Here is a tiny trained network, its code and every weight. The questions are about switching its units off for an input and a class, where a switched-off unit gives its printed mean instead of its output.

import numpy as np


def w(rows, s, z=0):
    codes = np.array(rows[::2]) - 128.0
    scale = np.full(codes.shape[1], s)
    scale[-1] = z or s
    return codes * scale


def norm(h):
    return h / np.sqrt((h * h).mean(-1, keepdims=True) + 1e-5)


def f(y):
    return y / 2 * (1 + np.tanh(0.7978845608 * (y + 0.044715 * y**3)))


def log_softmax(a):
    a = a - a.max(-1, keepdims=True)
    return a - np.log(np.exp(a).sum(-1, keepdims=True))


def net(x, mask):
    res = np.array(x, float).reshape(1, 7) / 4 @ E
    u = 0
    for l in range(2):
        y = f(norm(res) @ A[l][:, :-1].T + A[l][:, -1])
        res = res + np.where(mask[u : u + 14], y, B[l][:, -1]) @ B[l][:, :-1]
        u += 14
    return log_softmax(norm(res)[-1] @ U[:, :-1].T + U[:, -1])


A, B = {}, {}
E = w([
[53,89,26,72,159,47],'x0',
[110,206,206,165,141,83],'x1',
[64,131,72,87,189,217],'x2',
[158,117,52,201,88,98],'x3',
[90,254,158,116,79,192],'x4',
[183,116,136,38,119,129],'x5',
[166,179,78,83,227,132],'x6',
],0.0091)
A[0] = w([
[122,183,196,129,104,120,9],'L0N1',
[139,230,177,126,66,141,77],'L0N2',
[111,93,137,138,113,152,136],'L0N3',
[139,148,143,130,90,180,29],'L0N4',
[163,190,50,46,241,128,70],'L0N5',
[127,78,20,67,61,41,229],'L0N6',
[194,10,144,40,139,91,160],'L0N7',
[133,85,99,153,129,84,140],'L0N8',
[129,207,132,155,101,133,166],'L0N9',
[159,191,197,131,107,147,173],'L0N10',
[99,146,104,182,156,154,6],'L0N11',
[95,171,165,92,179,5,89],'L0N12',
[179,114,138,31,84,155,220],'L0N13',
[227,171,110,189,100,71,103],'L0N14',
],0.026,0.0026)
B[0] = w([
[104,99,175,94,138,152,184],'L0N1',
[56,80,179,160,104,141,210],'L0N2',
[120,116,162,97,218,86,142],'L0N3',
[139,126,175,91,125,118,154],'L0N4',
[213,232,124,158,145,157,243],'L0N5',
[135,220,86,167,210,143,255],'L0N6',
[134,2,135,123,91,174,244],'L0N7',
[105,120,57,132,129,99,185],'L0N8',
[98,84,152,167,111,116,186],'L0N9',
[121,144,175,77,120,135,201],'L0N10',
[127,146,105,189,75,80,155],'L0N11',
[139,110,216,70,66,75,212],'L0N12',
[176,176,183,107,76,162,184],'L0N13',
[195,38,113,111,105,82,209],'L0N14',
],0.044,0.019)
A[1] = w([
[169,45,151,150,137,115,26],'L1N1',
[94,249,75,151,116,91,23],'L1N2',
[59,193,106,81,160,69,43],'L1N3',
[79,176,62,120,172,202,90],'L1N4',
[72,110,188,98,115,77,3],'L1N5',
[43,164,81,152,175,147,58],'L1N6',
[150,203,104,105,123,250,33],'L1N7',
[117,141,85,132,151,137,95],'L1N8',
[193,137,65,138,77,102,21],'L1N9',
[114,99,130,121,130,172,38],'L1N10',
[103,127,123,129,160,135,31],'L1N11',
[174,78,131,115,135,217,87],'L1N12',
[89,104,135,64,48,132,59],'L1N13',
[161,243,106,161,135,178,167],'L1N14',
],0.021,0.0032)
B[1] = w([
[66,160,84,65,168,151,204],'L1N1',
[117,189,150,115,104,151,188],'L1N2',
[128,182,125,160,106,124,137],'L1N3',
[158,104,207,134,126,156,171],'L1N4',
[143,159,105,55,115,162,212],'L1N5',
[149,93,187,144,165,149,151],'L1N6',
[112,191,120,109,167,77,209],'L1N7',
[122,123,154,137,117,138,148],'L1N8',
[53,162,63,100,132,170,176],'L1N9',
[128,139,97,121,107,126,141],'L1N10',
[151,106,143,145,140,116,124],'L1N11',
[100,186,94,136,91,3,194],'L1N12',
[107,150,145,150,105,155,201],'L1N13',
[180,153,141,128,142,135,247],'L1N14',
],0.045,0.015)
U = w([
[227,252,128,158,184,126,189],'0',
[73,105,129,222,92,139,1],'1',
[130,43,13,99,133,76,164],'2',
[136,52,141,205,231,163,62],'3',
[112,78,239,58,18,110,186],'4',
],0.016,0.0077)

Each question gives the input, the list of numbers given to net, and the class t.
The units are the neurons (one row each of A and B). Each row of codes is followed by its name. A weight is (code - 128) times the scale printed after its matrix; where a second scale follows, it is the last column's (A, B and U).
mask holds one flag per neuron, layer by layer. A switched-off neuron (its flag False) gives its mean, the last column of its row in B, instead of its output. The means were averaged over made-up inputs and are rounded, as every weight is.
A unit's drop is (log p(t) with every unit on - log p(t) with that unit switched off) / (log p(t) with every unit on - log p(t) with every unit switched off).
The circuit of an input: a set's keep is (log p(t) with only the set's units on - log p(t) with every unit switched off) / (log p(t) with every unit on - log p(t) with every unit switched off). Starting from the 12 units with the biggest drops (on a tie, the unit counted first), units are removed one at a time, each time the one whose removal leaves the highest keep (on an exact tie, the one counted first), for as long as the keep stays at least 0.8.
units of the circuit, in order: the units of the circuit, biggest drop first
most important unit: the unit with the biggest drop
top k neurons: the k neurons with the biggest drops, biggest first
top k neurons in layer l: the k neurons of layer l with the biggest drops, biggest first
drop of u: that unit's drop, to one decimal
input [1,0,-5,4,-6,8,-1], class 2: most important unit : L0N7
input [-6,-6,-6,-7,-3,0,6], class 4: top 2 neurons : (L0N7 L0N6)
input [7,-6,-4,-4,-4,-1,-6], class 3: units of the circuit, in order : (L0N6 L0N7 L0N5)
input [8,0,4,-5,-5,2,-8], class 3: units of the circuit, in order : (L0N6 L0N5 L0N7)
input [5,-3,-4,3,-5,3,-4], class 3: top 2 neurons : (L0N6 L0N7)
input [7,-4,1,-4,-6,2,-6], class 3: top 4 neurons : (L0N6 L0N7 L0N5 L0N14)
input [2,2,3,7,-6,8,-7], class 3: top 2 neurons : (L0N6 L0N7)
input [3,7,5,3,4,-7,3], class 4: top 3 neurons : (L0N6 L0N9 L0N12)
input [3,1,-1,6,-6,-1,2], class 2: top 3 neurons : (L0N14 L0N7 L0N5)
input [-8,6,-7,8,-5,2,6], class 4: top 2 neurons : (L0N6 L0N10)
input [-1,-7,-5,6,-4,-1,6], class 2: top 2 neurons in layer 0 : (L0N14 L0N7)
input [1,4,1,3,-1,2,-2], class 2: top 2 neurons in layer 0 : (L0N14 L0N5)
input [8,6,-1,-1,7,3,1], class 4: drop of L0N12 : 2.4
input [8,-3,1,-4,1,-3,-6], class 0: most important unit : L0N6
input [5,5,4,-4,-6,0,-7], class 2: drop of L0N2 : 0.1
input [2,1,0,6,-2,4,-1], class 2: drop of L0N5 : 0.5
